Here is a tiny trained network, its code and every weight. The questions are about switching its units off for an input and a target symbol, where a switched-off unit gives its printed mean instead of its output.

import numpy as np


def w(rows, s, z=0):
    codes = np.array(rows[::2]) - 128.0
    scale = np.full(codes.shape[1], s)
    scale[-1] = z or s
    return codes * scale


def norm(h):
    return h / np.sqrt((h * h).mean(-1, keepdims=True) + 1e-5)


def f(y):
    return np.maximum(y, 0)


def softmax(a):
    e = np.exp(a - a.max(-1, keepdims=True))
    return e / e.sum(-1, keepdims=True)


def log_softmax(a):
    a = a - a.max(-1, keepdims=True)
    return a - np.log(np.exp(a).sum(-1, keepdims=True))


def net(x, mask):
    ids = ['αβγδζηθλμξπστφψω'.index(c) for c in x.split()]
    T = len(ids)
    res = E[ids] + P[:T]
    u = 0
    for l in range(2):
        r = norm(res)
        for j in range(2):
            rows = slice(3 * j, 3 * j + 3)
            q, k, v = (r @ M[l][rows].T for M in (Q, K, V))
            z = softmax(np.where(np.tri(T) > 0, q @ k.T / 3**0.5, -1e9)) @ v
            o = O[l][rows]
            res = res + np.where(mask[u + j], z, o[:, -1]) @ o[:, :-1]
        u += 2
        y = f(norm(res) @ A[l][:, :-1].T + A[l][:, -1])
        res = res + np.where(mask[u : u + 12], y, B[l][:, -1]) @ B[l][:, :-1]
        u += 12
    return log_softmax(norm(res)[-1] @ U[:, :-1].T + U[:, -1])


Q, K, V, O, A, B = {}, {}, {}, {}, {}, {}
E = w([
[192,152,160,161,114,178],'α',
[114,126,216,163,111,146],'β',
[190,139,227,134,85,185],'γ',
[139,122,247,144,52,156],'δ',
[92,109,239,139,81,131],'ζ',
[119,121,172,155,117,156],'η',
[194,153,162,162,149,182],'θ',
[203,169,140,168,115,146],'λ',
[110,99,172,133,90,162],'μ',
[173,168,200,158,116,151],'ξ',
[181,153,160,127,91,168],'π',
[57,111,165,134,81,106],'σ',
[154,161,132,177,190,153],'τ',
[151,122,9,144,103,107],'φ',
[146,140,73,108,27,88],'ψ',
[58,123,182,121,177,107],'ω',
],0.014)
P = w([
[157,50,129,177,139,111],'0',
[115,116,128,215,82,192],'1',
[192,158,191,170,120,84],'2',
[168,56,167,85,135,181],'3',
[81,153,111,198,101,191],'4',
[151,186,157,159,142,53],'5',
[160,94,153,68,150,171],'6',
[53,185,98,175,115,184],'7',
[136,206,151,120,157,49],'8',
[133,104,129,48,165,152],'9',
[52,249,110,146,126,189],'10',
],0.018)
Q[0] = w([
[129,180,186,228,86,110],'L0H0',
[87,252,154,204,68,48],'L0H0',
[127,151,170,199,101,96],'L0H0',
[109,138,134,126,104,138],'L0H1',
[60,225,113,172,106,171],'L0H1',
[128,82,120,108,122,173],'L0H1',
],0.036)
K[0] = w([
[50,220,121,107,67,201],'L0H0',
[49,241,115,42,144,181],'L0H0',
[74,232,95,100,122,178],'L0H0',
[114,139,132,133,157,127],'L0H1',
[92,221,85,4,171,101],'L0H1',
[151,75,85,126,134,59],'L0H1',
],0.026)
V[0] = w([
[147,154,120,196,103,4],'L0H0',
[144,176,98,150,148,122],'L0H0',
[148,67,143,106,214,124],'L0H0',
[180,129,69,162,167,148],'L0H1',
[98,106,71,113,45,92],'L0H1',
[182,167,128,69,34,134],'L0H1',
],0.038)
O[0] = w([
[198,111,54,81,245,161,127],'L0H0',
[151,91,142,80,129,138,122],'L0H0',
[100,197,105,86,109,64,5],'L0H0',
[196,139,200,112,64,152,148],'L0H1',
[144,71,55,201,85,85,92],'L0H1',
[63,2,109,126,87,136,119],'L0H1',
],0.023,0.021)
A[0] = w([
[48,181,72,110,111,148,83],'L0N0',
[103,153,113,81,154,109,124],'L0N1',
[135,216,65,149,94,253,137],'L0N2',
[208,58,128,117,125,54,102],'L0N3',
[173,103,90,104,111,23,82],'L0N4',
[99,141,62,113,54,249,147],'L0N5',
[116,98,192,175,158,138,2],'L0N6',
[137,206,131,142,93,60,97],'L0N7',
[173,146,161,76,199,136,104],'L0N8',
[114,135,76,191,210,99,96],'L0N9',
[101,157,190,173,140,34,143],'L0N10',
[73,172,103,192,107,251,116],'L0N11',
],0.025,0.005)
B[0] = w([
[193,112,96,147,100,213,151],'L0N0',
[141,142,153,204,115,185,174],'L0N1',
[60,97,188,137,166,134,214],'L0N2',
[87,185,108,51,157,169,171],'L0N3',
[74,194,188,73,179,154,140],'L0N4',
[124,123,252,178,132,137,190],'L0N5',
[204,173,108,91,152,133,230],'L0N6',
[195,62,155,126,173,75,190],'L0N7',
[46,52,60,110,93,96,247],'L0N8',
[169,151,128,44,141,195,182],'L0N9',
[59,66,60,123,82,121,172],'L0N10',
[100,241,181,167,114,179,241],'L0N11',
],0.034,0.014)
Q[1] = w([
[79,140,236,246,51,142],'L1H0',
[130,143,131,245,104,252],'L1H0',
[195,83,237,78,85,139],'L1H0',
[46,144,166,105,239,92],'L1H1',
[45,72,160,164,195,176],'L1H1',
[176,170,213,206,13,2],'L1H1',
],0.025)
K[1] = w([
[101,179,225,159,72,179],'L1H0',
[142,148,133,147,141,254],'L1H0',
[172,79,193,80,120,139],'L1H0',
[224,129,134,93,131,29],'L1H1',
[198,80,99,126,152,120],'L1H1',
[121,131,243,177,87,230],'L1H1',
],0.031)
V[1] = w([
[159,130,224,247,230,107],'L1H0',
[135,207,155,69,84,212],'L1H0',
[127,198,179,106,157,26],'L1H0',
[71,155,121,176,130,139],'L1H1',
[92,140,71,133,123,124],'L1H1',
[128,132,170,145,129,132],'L1H1',
],0.015)
O[1] = w([
[152,103,68,167,196,10,229],'L1H0',
[126,174,11,85,121,146,249],'L1H0',
[146,150,164,184,50,65,106],'L1H0',
[87,137,161,134,107,176,104],'L1H1',
[129,176,115,133,137,148,103],'L1H1',
[109,102,159,130,107,142,133],'L1H1',
],0.012,0.013)
A[1] = w([
[136,210,142,83,123,154,108],'L1N0',
[122,160,66,118,156,77,73],'L1N1',
[135,119,133,228,104,189,110],'L1N2',
[156,85,145,101,113,83,110],'L1N3',
[40,167,171,155,112,88,174],'L1N4',
[103,96,85,105,74,123,104],'L1N5',
[168,70,106,179,33,162,141],'L1N6',
[151,217,142,118,94,59,144],'L1N7',
[121,158,101,53,68,117,142],'L1N8',
[112,168,86,160,201,166,137],'L1N9',
[101,213,160,169,127,153,122],'L1N10',
[84,75,3,239,41,146,2],'L1N11',
],0.029,0.0094)
B[1] = w([
[146,87,71,153,164,102,229],'L1N0',
[165,152,140,152,73,167,144],'L1N1',
[131,156,160,209,73,98,250],'L1N2',
[138,140,185,97,138,119,152],'L1N3',
[120,135,93,149,173,192,217],'L1N4',
[172,94,100,143,99,154,151],'L1N5',
[140,130,2,107,132,119,200],'L1N6',
[121,69,120,164,78,195,172],'L1N7',
[106,186,163,158,82,99,159],'L1N8',
[97,134,182,174,83,81,229],'L1N9',
[126,110,131,13,148,110,250],'L1N10',
[99,29,5,105,100,3,197],'L1N11',
],0.046,0.017)
U = w([
[181,98,157,110,186,43,170],'α',
[227,135,138,89,87,126,181],'β',
[111,143,110,52,48,157,141],'γ',
[139,233,105,87,109,100,194],'δ',
[184,200,114,157,195,104,186],'ζ',
[99,147,99,211,192,153,80],'η',
[108,35,159,93,138,149,92],'θ',
[170,46,172,218,158,175,30],'λ',
[111,187,96,156,95,222,61],'μ',
[124,136,206,58,104,96,185],'ξ',
[82,94,172,161,25,182,34],'π',
[94,163,177,206,99,40,96],'σ',
[172,120,86,68,207,168,165],'τ',
[180,181,97,194,51,150,94],'φ',
[108,78,78,141,98,71,253],'ψ',
[10,135,120,111,180,93,104],'ω',
],0.011,0.0046)

Each question gives the input, a string of symbols that net reads in full, and the target symbol t.
The units are the heads (3 rows each of Q, K, V and O) and the neurons (one row each of A and B). Each row of codes is followed by its name. A weight is (code - 128) times the scale printed after its matrix; where a second scale follows, it is the last column's (O, A, B and U).
mask holds one flag per unit, layer by layer, with each layer's heads first. A switched-off unit (its flag False) gives its mean, the last column of its rows in O or B, instead of its output. The means were averaged over made-up inputs and are rounded, as every weight is.
A unit's drop is (log p(t) with every unit on - log p(t) with that unit switched off) / (log p(t) with every unit on - log p(t) with every unit switched off).
The circuit of an input: a set's keep is (log p(t) with only the set's units on - log p(t) with every unit switched off) / (log p(t) with every unit on - log p(t) with every unit switched off). Starting from the 12 units with the biggest drops (on a tie, the unit counted first), units are removed one at a time, each time the one whose removal leaves the highest keep (on an exact tie, the one counted first), for as long as the keep stays at least 0.8.
circuit, biggest first: the units of the circuit, biggest drop first
most important unit: the unit with the biggest drop
top k neurons: the k neurons with the biggest drops, biggest first
top k neurons in layer l: the k neurons of layer l with the biggest drops, biggest first
which heads matter: for each layer, one digit per head in row order, 1 if its drop is at least 0.15 and else 0, layers parted by /
input α ζ ψ γ γ α, target μ: top 2 neurons => L1N4; L1N2
input ψ ψ β η β α ζ τ λ τ λ, target τ: circuit, biggest first => L0H1; L1N0
input η ψ ζ, target λ: circuit, biggest first => L0H0
input ψ ξ ψ α ω γ φ, target τ: which heads matter => 10 / 00
input σ α γ ψ β φ λ ζ ζ τ τ, target τ: circuit, biggest first => L0H1; L1N0
input θ α ψ λ ζ δ, target δ: which heads matter => 01 / 00
input μ σ η λ τ ψ λ β β α, target α: which heads matter => 11 / 10
input γ ψ σ φ β β ψ ψ τ ω γ, target ω: which heads matter => 01 / 00
input α β ψ φ ξ δ, target α: top 3 neurons in layer 1 => L1N0; L1N4; L1N6
input ψ α α α μ ζ α σ σ, target ζ: top 3 neurons => L0N9; L0N8; L1N9
input ζ π δ τ π π, target φ: which heads matter => 10 / 00
input σ φ η ψ ζ λ, target δ: top 2 neurons in layer 0 => L0N9; L0N11
input ψ σ λ, target ζ: top 3 neurons in layer 0 => L0N9; L0N8; L0N11
input ψ β π ζ σ α γ λ ψ η, target τ: circuit, biggest first => L0H0
input θ ψ φ ψ π ψ σ λ ψ ψ, target π: top 3 neurons in layer 0 => L0N8; L0N7; L0N11
input λ ψ σ θ, target γ: top 2 neurons => L0N8; L1N8
input ξ φ ω θ, target ω: top 4 neurons in layer 0 => L0N8; L0N2; L0N6; L0N5
input μ λ η ζ γ λ ξ τ τ, target ξ: top 3 neurons => L0N11; L0N8; L1N2
input ψ ω φ α φ ψ, target ω: top 2 neurons => L0N8; L1N2
input ψ β α θ ω β η δ ζ α, target τ: most important unit => L0H0
input β ξ δ α, target σ: top 3 neurons in layer 0 => L0N7; L0N11; L0N8
input ζ α ζ ω η β, target π: top 4 neurons => L1N7; L0N8; L1N2; L1N11
input δ ψ α σ, target μ: top 2 neurons => L0N9; L0N0
input α φ ξ, target θ: top 2 neurons in layer 0 => L0N8; L0N9
input ζ ω λ η λ η δ ζ τ, target δ: top 2 neurons in layer 1 => L1N10; L1N9
input δ ζ σ β η γ, target π: top 4 neurons => L1N7; L1N2; L1N11; L1N10
input τ φ ψ ζ β σ β ω η λ, target β: top 3 neurons => L1N7; L0N7; L0N11
input ξ τ δ, target ξ: top neuron in layer 0 => L0N11
input α ω π ψ ψ ψ ψ, target ξ: top 2 neurons in layer 0 => L0N11; L0N7
